Below is a small trained network, with its code and all its weights. Each question gives an input and a class and asks what happens when units are switched off, that is, made to give their printed mean instead of their output.

import numpy as np


def w(rows, s, z=0):
    codes = np.array(rows[::2]) - 128.0
    scale = np.full(codes.shape[1], s)
    scale[-1] = z or s
    return codes * scale


def norm(h):
    return h / np.sqrt((h * h).mean(-1, keepdims=True) + 1e-5)


def f(y):
    return np.maximum(y, 0)


def log_softmax(a):
    a = a - a.max(-1, keepdims=True)
    return a - np.log(np.exp(a).sum(-1, keepdims=True))


def net(x, mask):
    res = np.array(x, float).reshape(1, 3) / 4 @ E
    u = 0
    for l in range(2):
        y = f(norm(res) @ A[l][:, :-1].T + A[l][:, -1])
        res = res + np.where(mask[u : u + 7], y, B[l][:, -1]) @ B[l][:, :-1]
        u += 7
    return log_softmax(norm(res)[-1] @ U[:, :-1].T + U[:, -1])


A, B = {}, {}
E = w([
[89,140,83,71,50,253,178,95,76,85],'x0',
[182,116,151,228,111,36,188,103,243,86],'x1',
[142,120,116,169,108,77,33,75,80,86],'x2',
],0.0028)
A[0] = w([
[65,137,160,113,222,112,131,231,108,248,2],'0.n1',
[124,107,197,55,202,170,151,188,185,183,83],'0.n2',
[142,113,224,180,245,24,123,160,172,165,128],'0.n3',
[105,208,191,57,249,30,2,167,48,220,163],'0.n4',
[147,109,36,175,144,84,66,113,50,148,70],'0.n5',
[65,171,122,47,171,215,86,139,33,137,134],'0.n6',
[157,94,140,129,149,65,87,72,136,113,102],'0.n7',
],0.003,0.0047)
B[0] = w([
[84,217,93,116,7,86,71,1,117,108,157],'0.n1',
[126,182,82,137,106,93,108,71,128,135,171],'0.n2',
[173,136,82,61,109,151,126,135,132,181,244],'0.n3',
[77,117,181,170,126,181,130,181,113,64,254],'0.n4',
[113,126,149,91,153,143,151,158,151,191,155],'0.n5',
[171,138,105,99,127,88,113,138,181,161,243],'0.n6',
[116,117,143,97,122,156,102,114,87,99,162],'0.n7',
],0.0066,0.0046)
A[1] = w([
[134,153,112,101,123,150,247,150,181,142,251],'1.n1',
[47,187,110,100,72,181,99,122,98,123,150],'1.n2',
[219,38,98,103,119,86,55,151,109,111,174],'1.n3',
[111,89,99,178,92,111,117,3,79,52,11],'1.n4',
[132,94,106,74,159,126,160,131,130,197,45],'1.n5',
[137,149,134,87,95,129,101,167,161,181,142],'1.n6',
[151,153,133,105,95,128,74,74,106,145,92],'1.n7',
],0.0046,0.0022)
B[1] = w([
[83,90,179,133,225,165,51,213,50,128,243],'1.n1',
[169,106,140,211,118,44,158,77,176,118,254],'1.n2',
[32,183,90,111,59,167,127,61,90,103,211],'1.n3',
[176,121,102,32,247,152,218,207,146,254,165],'1.n4',
[209,109,123,156,178,73,211,112,196,179,162],'1.n5',
[160,127,102,145,134,98,226,48,126,122,227],'1.n6',
[143,144,163,169,74,64,69,131,187,135,179],'1.n7',
],0.0039,0.0051)
U = w([
[121,188,114,141,8,81,81,47,133,103,193],'0',
[190,119,95,92,173,122,196,131,151,202,2],'1',
[67,93,212,187,165,182,96,205,71,58,217],'2',
],0.015,0.0019)

Each question gives the input, the list of numbers given to net, and the class t.
The units are the neurons (one row each of A and B). Each row of codes is followed by its name. A weight is (code - 128) times the scale printed after its matrix; where a second scale follows, it is the last column's (A, B and U).
mask holds one flag per neuron, layer by layer. A switched-off neuron (its flag False) gives its mean, the last column of its row in B, instead of its output. The means were averaged over made-up inputs and are rounded, as every weight is.
A unit's drop is (log p(t) with every unit on - log p(t) with that unit switched off) / (log p(t) with every unit on - log p(t) with every unit switched off).
The circuit of an input: a set's keep is (log p(t) with only the set's units on - log p(t) with every unit switched off) / (log p(t) with every unit on - log p(t) with every unit switched off). Starting from the 12 units with the biggest drops (on a tie, the unit counted first), units are removed one at a time, each time the one whose removal leaves the highest keep (on an exact tie, the one counted first), for as long as the keep stays at least 0.8.
circuit, biggest first: the units of the circuit, biggest drop first
top k neurons: the k neurons with the biggest drops, biggest first
k most important neurons of layer l: the k neurons of layer l with the biggest drops, biggest first
drop of u: that unit's drop, to one decimal
input [1,3,2], class 1: circuit, biggest first : 1.n4; 0.n6
input [0,-7,6], class 2: circuit, biggest first : 0.n4
input [7,1,0], class 2: 3 most important neurons of layer 0 : 0.n3; 0.n1; 0.n2
input [-5,-8,0], class 0: top 4 neurons : 0.n1; 1.n1; 0.n6; 1.n2
input [-8,0,-7], class 0: top 2 neurons : 0.n1; 0.n2
input [1,8,-1], class 2: circuit, biggest first : 0.n6; 1.n1
input [8,3,0], class 2: top 3 neurons : 1.n1; 0.n1; 0.n2
input [3,8,4], class 1: top 2 neurons : 1.n4; 0.n6
input [1,7,3], class 1: 2 most important neurons of layer 1 : 1.n4; 1.n2
input [-8,2,1], class 0: top 2 neurons : 0.n3; 1.n3
input [8,3,-4], class 2: top 2 neurons : 1.n1; 0.n3
input [3,3,8], class 1: top 3 neurons : 1.n4; 0.n3; 0.n6
input [6,2,8], class 1: top 2 neurons : 1.n4; 0.n3
input [-6,0,0], class 0: top 4 neurons : 0.n3; 1.n1; 1.n4; 1.n3
input [2,7,-5], class 2: circuit, biggest first : 1.n1
input [8,-5,-2], class 1: 3 most important neurons of layer 0 : 0.n4; 0.n6; 0.n1
input [3,8,8], class 1: top 2 neurons : 1.n4; 0.n6
input [7,8,-5], class 2: drop of 1.n1 : 0.1
input [8,6,7], class 1: drop of 1.n4 : 1.0
input [5,3,6], class 1: drop of 1.n4 : 1.0
